M: [145 125  87 141 102 137  88 114]
Y: [151 128 130 140 113 131  97 138]
E: [169 137  59 139  99 163  53 103]
next: [ 87 141 102] | [137  88]
key -> tag
[131] -> K_697
[130] -> K_580
[164] -> K_236
[163] -> K_930
[151] -> K_367
[137] -> K_955
join Y 6:  | K_697
[169 137  59 139  99 163  53 103] | E

R: [158  90 105 112  99 164 168]
W: [108  93 116 100 110  87 189]
H: [107 138  76 159  87 142 118]
N: [172 125 153 112 158 148 127]
B: [ 96 140  94 112  99 151 105]
next: [140  94] | [112  99]
[158  90 105 112  99 164 168] | R
key -> tag
[138] -> K_41
[90] -> K_81
[125] -> K_704
[93] -> K_386
[172] -> K_610
join N 2:  | K_704
[172 125 153 112 158 148 127] | N
next: [158  90 105 112] | [ 99 164]

P: [ 85 113 189 121 110 149 111 144 158]
F: [ 86 163 151 126 110 149  93  88 149]
V: [177 117  81 116 141 108 154 148  94]
L: [112 160 136  73 101 158  88 111 112]
[ 86 163 151 126 110 149  93  88 149] | F
tags:
[177] -> K_63
[176] -> K_347
[81] -> K_700
[80] -> K_731
[86] -> K_641
join V 1:  | K_63
next: [177 117] | [ 81 116]
[177 117  81 116 141 108 154 148  94] | V
[112 160 136  73 101 158  88 111 112] | L
next: [177 117  81 116] | [141 108]

U: [172 117 133 125 123]
X: [123 134 127 127 113]
T: [148 109 141 112 131]
C: [123 134 127 127 136]
G: [ 98 138 127 129 131]
Q: [ 50 148 115 138 127]
K: [ 50 148 118 138 127]
S: [124 138 140 114 146]
A: [150 116 122 135 117]
[123 134 127 127 136] | C
Table of tags by key:
[119] -> K_722
[118] -> K_632
[138] -> K_667
[127] -> K_823
[139] -> K_875
join K 3:  | K_632

Voru: [151 142 105  93 101]
mevid: [134 132 100  91  97]
Valip: [132  99  80 169 172]
Zenor: [146 152  80 119 119]
lome: [131 129  70  92 103]
gopo: [144 140 104  92 100]
nuba: [137 132  97  88 102]
rosof: [133 104 140  95 100]
pozul: [145 151  77 117 122]
Soz: [131 130  91  88  97]
rep: [178 181  73 146 152]
zim: [199 188 151 124 138]
key -> tag
[146] -> K_229
[144] -> K_230
[100] -> K_902
join gopo 1:  | K_230
next: [140 104] | [ 92 100]
next: [132 100] | [91 97]
[131 130  91  88  97] | Soz

faror: [173 171 112 151 150 161 147 130 172 174 119  90  98 145]
Zaped: [112 148 108 136 135 143 133 121 150 152 114  94  99 132]
lat: [152 150 108 136 135 143 133 121 150 152 114  93  99 132]
duset: [ 81  83 143 104 105  93 108 125  83  81 135 164 156 109]
mikis: [153 153 146 150 150 151 150 148 153 153 147 143 144 150]
Nama: [152 151 109 136 136 143 133 122 151 152 114  94  99 132]
golas: [153 154 146 151 151 152 151 148 153 154 147 144 145 150]
Des: [152 153 146 150 150 151 150 147 153 153 147 143 144 150]
nugof: [149 148 107 134 133 141 131 120 148 149 112  93  98 130]
letu: [152 151 109 136 136 144 134 122 151 152 114  94  99 133]
gup: [154 147 113 165 163 178 159 137 192 195 124  85  95 157]
Tira: [ 78  80 132  98  99  89 101 116  80  78 125 150 143 103]
next: [154 146] | [151 151]
Table of tags by key:
[101] -> K_550
[161] -> K_748
[147] -> K_435
[108] -> K_740
[133] -> K_289
join faror 7:  | K_435
[152 151 109 136 136 144 134 122 151 152 114  94  99 133] | letu
[ 78  80 132  98  99  89 101 116  80  78 125 150 143 103] | Tira
[173 171 112 151 150 161 147 130 172 174 119  90  98 145] | faror
next: [112 151] | [150 161]

potel: [149 150 146 172]
vadu: [126 122 115 109]
mugeb: [120 123 117 126]
mano: [124 122 129 120]
nav: [149 150 146 118]
mogo: [123 123 117 126]
fidod: [ 71  65 164 153]
[149 150 146 172] | potel
key -> tag
[149] -> K_751
[122] -> K_170
[123] -> K_174
[148] -> K_772
[119] -> K_564
[120] -> K_323
join mogo 1:  | K_174
[149 150 146 118] | nav
[123 123 117 126] | mogo
[ 71  65 164 153] | fidod

nif: [176 182  83 149 151]
namo: [140 108  84 134 134]
Lenos: [146 140 111  97 107]
vub: [137 136  79 104 112]
lor: [191 185 154 127 138]
next: [182  83] | [149 151]
next: [176 182] | [ 83 149]
next: [140 111] | [ 97 107]

neda: [ 78 196 139 152]
pimo: [61 47 96 60]
zupen: [186  62 190 169]
Nerin: [186 186 190 169]
ropuz: [ 78 196  96  60]
tags:
[169] -> K_23
[60] -> K_942
[168] -> K_135
[185] -> K_123
[186] -> K_546
join Nerin 4:  | K_23
[ 78 196 139 152] | neda
[186 186 190 169] | Nerin

babo: [ 77  79 174  76  79]
gizi: [ 77  79  63 202 191]
dalet: [118 117 131 118 123]
pora: [ 77  79 174  76  78]
[ 77  79 174  76  79] | babo
[ 77  79 174  76  78] | pora
Table of tags by key:
[79] -> K_600
[192] -> K_783
[191] -> K_372
[202] -> K_803
[80] -> K_507
[203] -> K_796
join gizi 5:  | K_372

D: [135 113  96 130 109 122 127  91 205 103 103 114 137 145 134 180 135 113
  96 128 109  57 131 135 130]
J: [ 79 122 119 140 121 131 134 114  90 104 137 129 123 112 127  99 108 114
 153 106 124 143 122 138 111]
Z: [144 210 124 115 105 122 127  91 205 103 103 114 137 145 134 180 135 113
  96 128 109  57 131 135 130]
key -> tag
[115] -> K_792
[128] -> K_601
[130] -> K_705
[180] -> K_813
[127] -> K_436
[116] -> K_973
[179] -> K_579
[129] -> K_305
join D 4:  | K_705
[135 113  96 130 109 122 127  91 205 103 103 114 137 145 134 180 135 113
  96 128 109  57 131 135 130] | D
[ 79 122 119 140 121 131 134 114  90 104 137 129 123 112 127  99 108 114
 153 106 124 143 122 138 111] | J
[144 210 124 115 105 122 127  91 205 103 103 114 137 145 134 180 135 113
  96 128 109  57 131 135 130] | Z

bof: [184 186  77 186 184]
rutid: [127 126 130 125 125]
gib: [130 130 132 131 120]
benor: [127 126 127 128 122]
tags:
[129] -> K_724
[128] -> K_115
[122] -> K_83
[131] -> K_969
[186] -> K_246
[125] -> K_194
[185] -> K_728
join benor 4:  | K_115
[127 126 130 125 125] | rutid
[130 130 132 131 120] | gib

